Below are the code and all the weights of a small trained network. Each question names an input and a class and asks about switching units off, where a switched-off unit gives its printed mean instead of its output.

import numpy as np


def w(rows, s, z=0):
    codes = np.array(rows[::2]) - 128.0
    scale = np.full(codes.shape[1], s)
    scale[-1] = z or s
    return codes * scale


def f(y):
    return np.maximum(y, 0)


def log_softmax(a):
    a = a - a.max(-1, keepdims=True)
    return a - np.log(np.exp(a).sum(-1, keepdims=True))


def net(x, mask):
    res = np.array(x, float).reshape(1, 4) / 4 @ E
    y = f(res @ A[0][:, :-1].T + A[0][:, -1])
    res = res + np.where(mask, y, B[0][:, -1]) @ B[0][:, :-1]
    return log_softmax(res[-1] @ U[:, :-1].T + U[:, -1])


A, B = {}, {}
E = w([
[202,30,105],'x0',
[221,137,75],'x1',
[207,254,219],'x2',
[57,200,211],'x3',
],0.008)
A[0] = w([
[95,253,27,254],'neuron 0',
[172,156,129,57],'neuron 1',
[149,85,61,79],'neuron 2',
[139,116,68,115],'neuron 3',
[154,242,179,183],'neuron 4',
[133,68,191,156],'neuron 5',
[89,153,128,150],'neuron 6',
[163,49,68,197],'neuron 7',
[120,32,78,159],'neuron 8',
[112,169,118,61],'neuron 9',
[123,221,123,138],'neuron 10',
[92,157,61,163],'neuron 11',
[103,65,188,130],'neuron 12',
[103,138,183,87],'neuron 13',
[128,35,95,182],'neuron 14',
[116,155,137,178],'neuron 15',
[78,167,228,147],'neuron 16',
[152,138,135,47],'neuron 17',
[153,96,90,97],'neuron 18',
[166,242,90,152],'neuron 19',
[111,186,106,79],'neuron 20',
[130,64,211,165],'neuron 21',
[135,74,181,147],'neuron 22',
[195,66,124,145],'neuron 23',
[102,192,102,63],'neuron 24',
[213,197,112,101],'neuron 25',
[85,77,99,96],'neuron 26',
],0.012,0.005)
B[0] = w([
[254,54,212,218],'neuron 0',
[190,201,151,150],'neuron 1',
[109,53,49,184],'neuron 2',
[148,89,120,166],'neuron 3',
[80,156,222,249],'neuron 4',
[82,245,42,159],'neuron 5',
[118,117,213,166],'neuron 6',
[124,76,45,232],'neuron 7',
[51,77,91,225],'neuron 8',
[152,81,161,145],'neuron 9',
[159,106,203,197],'neuron 10',
[196,101,171,164],'neuron 11',
[73,170,101,161],'neuron 12',
[67,148,141,164],'neuron 13',
[66,115,60,220],'neuron 14',
[128,97,165,167],'neuron 15',
[77,127,155,227],'neuron 16',
[219,108,189,133],'neuron 17',
[124,107,34,167],'neuron 18',
[212,108,212,204],'neuron 19',
[166,95,151,155],'neuron 20',
[64,214,59,164],'neuron 21',
[101,215,54,154],'neuron 22',
[163,179,64,195],'neuron 23',
[168,74,161,157],'neuron 24',
[165,188,178,192],'neuron 25',
[20,108,164,177],'neuron 26',
],0.0077,0.012)
U = w([
[109,89,1,251],'0',
[11,194,79,132],'1',
[188,192,149,80],'2',
[59,87,162,97],'3',
],0.0083,0.0031)

Each question gives the input, the list of numbers given to net, and the class t.
The units are the neurons (one row each of A and B). Each row of codes is followed by its name. A weight is (code - 128) times the scale printed after its matrix; where a second scale follows, it is the last column's (A, B and U).
mask holds one flag per neuron, in row order. A switched-off neuron (its flag False) gives its mean, the last column of its row in B, instead of its output. The means were averaged over made-up inputs and are rounded, as every weight is.
A unit's drop is (log p(t) with every unit on - log p(t) with that unit switched off) / (log p(t) with every unit on - log p(t) with every unit switched off).
The circuit of an input: a set's keep is (log p(t) with only the set's units on - log p(t) with every unit switched off) / (log p(t) with every unit on - log p(t) with every unit switched off). Starting from the 12 units with the biggest drops (on a tie, the unit counted first), units are removed one at a time, each time the one whose removal leaves the highest keep (on an exact tie, the one counted first), for as long as the keep stays at least 0.8.
units of the circuit, in order: the units of the circuit, biggest drop first
top k neurons: the k neurons with the biggest drops, biggest first
drop of u: that unit's drop, to one decimal
input [-8,-7,7,7], class 3: top neuron	neuron 16
input [-1,1,0,1], class 2: units of the circuit, in order	neuron 8; neuron 14
input [-4,5,-2,7], class 2: units of the circuit, in order	neuron 8; neuron 0
input [-7,1,1,0], class 2: units of the circuit, in order	neuron 8; neuron 0
input [-2,3,0,5], class 2: units of the circuit, in order	neuron 8; neuron 14
input [4,1,-1,3], class 0: top 2 neurons	neuron 4; neuron 16
input [-1,-6,-8,-1], class 1: top 3 neurons	neuron 26; neuron 0; neuron 12
input [-7,4,0,8], class 2: top 3 neurons	neuron 0; neuron 8; neuron 19
input [-5,-7,7,5], class 3: top 2 neurons	neuron 16; neuron 4
input [1,-4,-6,2], class 1: top 2 neurons	neuron 0; neuron 26
input [4,2,2,4], class 2: top 2 neurons	neuron 8; neuron 14
input [-1,-3,4,-3], class 2: drop of neuron 8	0.3
input [3,-7,1,-3], class 1: drop of neuron 0	0.2
input [-3,-8,-5,-1], class 1: drop of neuron 0	0.1
